Below are the code and all the weights of a small trained network. Each question names an input and a target symbol and asks about switching units off, where a switched-off unit gives its printed mean instead of its output.

import numpy as np


def w(rows, s, z=0):
    codes = np.array(rows[::2]) - 128.0
    scale = np.full(codes.shape[1], s)
    scale[-1] = z or s
    return codes * scale


def norm(h):
    return h / np.sqrt((h * h).mean(-1, keepdims=True) + 1e-5)


def softmax(a):
    e = np.exp(a - a.max(-1, keepdims=True))
    return e / e.sum(-1, keepdims=True)


def log_softmax(a):
    a = a - a.max(-1, keepdims=True)
    return a - np.log(np.exp(a).sum(-1, keepdims=True))


def net(x, mask):
    ids = ['βγδεζηθλμξπφψω'.index(c) for c in x.split()]
    T = len(ids)
    res = E[ids] + P[:T]
    u = 0
    for l in range(3):
        r = norm(res)
        for j in range(2):
            rows = slice(2 * j, 2 * j + 2)
            q, k, v = (r @ M[l][rows].T for M in (Q, K, V))
            z = softmax(np.where(np.tri(T) > 0, q @ k.T / 2**0.5, -1e9)) @ v
            o = O[l][rows]
            res = res + np.where(mask[u + j], z, o[:, -1]) @ o[:, :-1]
        u += 2
    return log_softmax(norm(res)[-1] @ U[:, :-1].T + U[:, -1])


Q, K, V, O = {}, {}, {}, {}
E = w([
[130,180,114,94,156,91,160,127],'β',
[108,216,142,94,146,111,163,140],'γ',
[108,175,78,73,140,113,175,135],'δ',
[145,175,112,97,122,103,156,155],'ε',
[90,175,112,84,126,110,144,117],'ζ',
[168,141,86,93,136,119,171,146],'η',
[136,215,118,103,168,126,176,120],'θ',
[120,159,107,84,186,118,194,149],'λ',
[123,92,78,90,178,142,146,163],'μ',
[75,129,25,53,106,153,143,160],'ξ',
[144,126,89,106,193,195,171,133],'π',
[83,185,151,144,203,169,59,132],'φ',
[114,95,82,95,207,96,28,142],'ψ',
[192,160,2,89,157,118,76,85],'ω',
],0.0057)
P = w([
[137,116,140,75,148,135,114,105],'0',
[153,198,138,8,177,144,82,151],'1',
[124,100,135,103,121,135,118,104],'2',
[198,184,129,54,197,145,116,201],'3',
[120,110,129,119,112,129,119,111],'4',
[190,181,119,88,186,131,119,205],'5',
[115,114,121,129,109,127,122,116],'6',
[184,180,110,113,178,122,125,208],'7',
[112,115,115,141,105,121,126,121],'8',
[169,172,99,128,169,129,122,209],'9',
[111,115,107,161,103,117,133,127],'10',
[157,162,97,152,151,123,127,200],'11',
[109,126,102,167,109,113,145,127],'12',
],0.012)
Q[0] = w([
[105,108,174,125,48,92,167,59],'0.h1',
[163,191,35,85,199,171,79,228],'0.h1',
[67,51,178,176,100,103,199,2],'0.h2',
[228,147,124,157,143,158,104,218],'0.h2',
],0.0066)
K[0] = w([
[168,191,119,51,156,138,99,147],'0.h1',
[98,88,135,254,85,92,187,58],'0.h1',
[171,196,159,8,165,150,53,136],'0.h2',
[87,112,188,251,69,61,155,91],'0.h2',
],0.0072)
V[0] = w([
[143,147,126,101,136,154,89,129],'0.h1',
[85,123,91,129,144,118,174,46],'0.h1',
[146,120,189,184,3,153,96,97],'0.h2',
[79,115,111,131,141,181,137,87],'0.h2',
],0.0058)
O[0] = w([
[206,158,186,67,151,134,157,101,157],'0.h1',
[125,175,178,168,42,162,11,159,170],'0.h1',
[51,134,18,72,253,130,150,81,3],'0.h2',
[9,186,146,122,89,96,70,79,136],'0.h2',
],0.0038,0.0078)
Q[1] = w([
[96,57,149,161,107,148,135,47],'1.h1',
[205,147,179,159,72,121,133,195],'1.h1',
[105,48,104,149,157,123,133,10],'1.h2',
[132,179,137,105,175,132,107,196],'1.h2',
],0.013)
K[1] = w([
[165,145,140,27,170,171,48,155],'1.h1',
[119,121,70,223,137,126,106,160],'1.h1',
[180,161,170,8,135,169,69,119],'1.h2',
[136,133,121,209,132,96,116,69],'1.h2',
],0.012)
V[1] = w([
[94,73,174,108,162,2,112,185],'1.h1',
[157,197,138,153,124,137,192,149],'1.h1',
[132,140,150,124,153,210,142,220],'1.h2',
[157,138,114,140,157,67,35,111],'1.h2',
],0.0086)
O[1] = w([
[158,141,131,158,151,11,101,170,83],'1.h1',
[172,157,133,114,135,191,170,163,253],'1.h1',
[136,25,119,146,190,79,91,154,186],'1.h2',
[170,169,152,159,160,148,181,112,89],'1.h2',
],0.011,0.0031)
Q[2] = w([
[175,191,98,80,161,141,104,251],'2.h1',
[223,42,171,145,52,147,121,205],'2.h1',
[150,194,98,66,180,127,114,190],'2.h2',
[186,106,145,155,53,137,200,191],'2.h2',
],0.013)
K[2] = w([
[43,104,172,234,67,122,234,207],'2.h1',
[113,135,9,226,162,165,98,162],'2.h1',
[130,161,121,79,115,90,187,152],'2.h2',
[75,134,83,226,125,160,141,178],'2.h2',
],0.011)
V[2] = w([
[254,140,15,133,100,139,63,47],'2.h1',
[154,128,213,173,223,168,96,91],'2.h1',
[40,104,141,165,179,157,69,157],'2.h2',
[110,54,73,108,80,99,220,120],'2.h2',
],0.0073)
O[2] = w([
[217,170,4,160,184,146,6,73,177],'2.h1',
[115,147,88,172,123,160,140,205,136],'2.h1',
[137,105,113,136,144,180,61,143,55],'2.h2',
[179,190,150,90,142,128,146,173,2],'2.h2',
],0.013,0.0061)
U = w([
[34,67,93,147,115,178,107,133,166],'β',
[53,171,106,82,77,95,121,121,171],'γ',
[87,98,91,174,128,29,69,146,57],'δ',
[133,67,165,70,158,122,201,165,205],'ε',
[160,143,63,136,157,155,75,91,126],'ζ',
[198,197,141,143,74,101,117,192,20],'η',
[56,91,131,107,151,102,143,44,253],'θ',
[188,97,87,66,188,95,194,114,166],'λ',
[181,122,209,54,91,152,52,98,33],'μ',
[185,105,140,94,90,246,118,174,24],'ξ',
[140,162,149,147,120,198,189,85,212],'π',
[131,168,151,203,176,74,164,112,161],'φ',
[170,89,188,127,79,95,70,207,1],'ψ',
[77,114,84,147,183,115,202,164,220],'ω',
],0.012,0.0044)

Each question gives the input, a string of symbols that net reads in full, and the target symbol t.
The units are the heads (2 rows each of Q, K, V and O). Each row of codes is followed by its name. A weight is (code - 128) times the scale printed after its matrix; where a second scale follows, it is the last column's (O and U).
mask holds one flag per head, layer by layer. A switched-off head (its flag False) gives its mean, the last column of its rows in O, instead of its output. The means were averaged over made-up inputs and are rounded, as every weight is.
A unit's drop is (log p(t) with every unit on - log p(t) with that unit switched off) / (log p(t) with every unit on - log p(t) with every unit switched off).
The circuit of an input: a set's keep is (log p(t) with only the set's units on - log p(t) with every unit switched off) / (log p(t) with every unit on - log p(t) with every unit switched off). Starting from all 6 units, units are removed one at a time, each time the one whose removal leaves the highest keep (on an exact tie, the one counted first), for as long as the keep stays at least 0.8.
circuit, biggest first: the units of the circuit, biggest drop first
most important unit: the unit with the biggest drop
heads that matter: for each layer, one digit per head in row order, 1 if its drop is at least 0.15 and else 0, layers parted by /
input β β θ μ λ λ π θ, target β: circuit, biggest first => (1.h1; 1.h2)
input ξ ζ μ ω π θ ω η, target π: most important unit => 1.h2
input λ β ω λ ε β, target λ: heads that matter => 01 / 00 / 10
input ε β γ π ζ λ λ, target ε: circuit, biggest first => (2.h1; 1.h1)
input θ φ θ γ μ ξ γ γ φ ζ, target ω: heads that matter => 00 / 01 / 10
input β ω γ ζ ε β ξ φ ζ ψ, target γ: heads that matter => 10 / 01 / 10
input β η π ε ζ γ β β μ, target ψ: circuit, biggest first => (2.h2; 2.h1; 1.h1; 1.h2)
input ψ μ μ ε η β λ β ε ω β, target ζ: heads that matter => 01 / 00 / 10
input φ ζ η, target β: heads that matter => 00 / 10 / 11
input δ δ φ λ β β η φ ω ω β, target ζ: heads that matter => 00 / 00 / 10
input ω φ φ λ γ ψ ζ, target δ: heads that matter => 00 / 10 / 00
input μ η β φ ε ζ β ψ ζ ζ ξ ω, target θ: heads that matter => 00 / 00 / 10
input π γ δ δ δ ω ζ δ δ ψ β ω ε, target ζ: heads that matter => 11 / 00 / 10
input ψ ε γ, target δ: most important unit => 1.h1
input θ π μ ζ λ δ β θ ω ζ θ, target ζ: heads that matter => 01 / 01 / 10
input μ γ ω ζ β θ γ λ ε η ω π δ, target ζ: circuit, biggest first => (2.h1; 0.h2)
input λ λ η, target ε: heads that matter => 00 / 10 / 11
input ε φ β η λ η ξ δ ψ ζ β ξ ε, target μ: circuit, biggest first => (2.h1; 2.h2)
input ψ φ λ ζ η β λ β ε ε, target λ: circuit, biggest first => (0.h2; 2.h1)
input ζ δ ψ η δ φ γ θ, target ε: circuit, biggest first => (2.h1)
input ζ π β θ ε λ μ ζ λ μ, target ψ: circuit, biggest first => (2.h1; 0.h1; 1.h2; 1.h1)
input ψ ω θ ζ β λ π, target ξ: heads that matter => 00 / 10 / 01
input μ β ε ζ, target λ: circuit, biggest first => (0.h2; 2.h2; 2.h1)
input θ ξ μ β ω ω θ, target ζ: heads that matter => 00 / 00 / 10
input ψ ψ ω δ θ λ ω γ θ ξ ζ ω, target γ: circuit, biggest first => (1.h2; 2.h1; 0.h1)
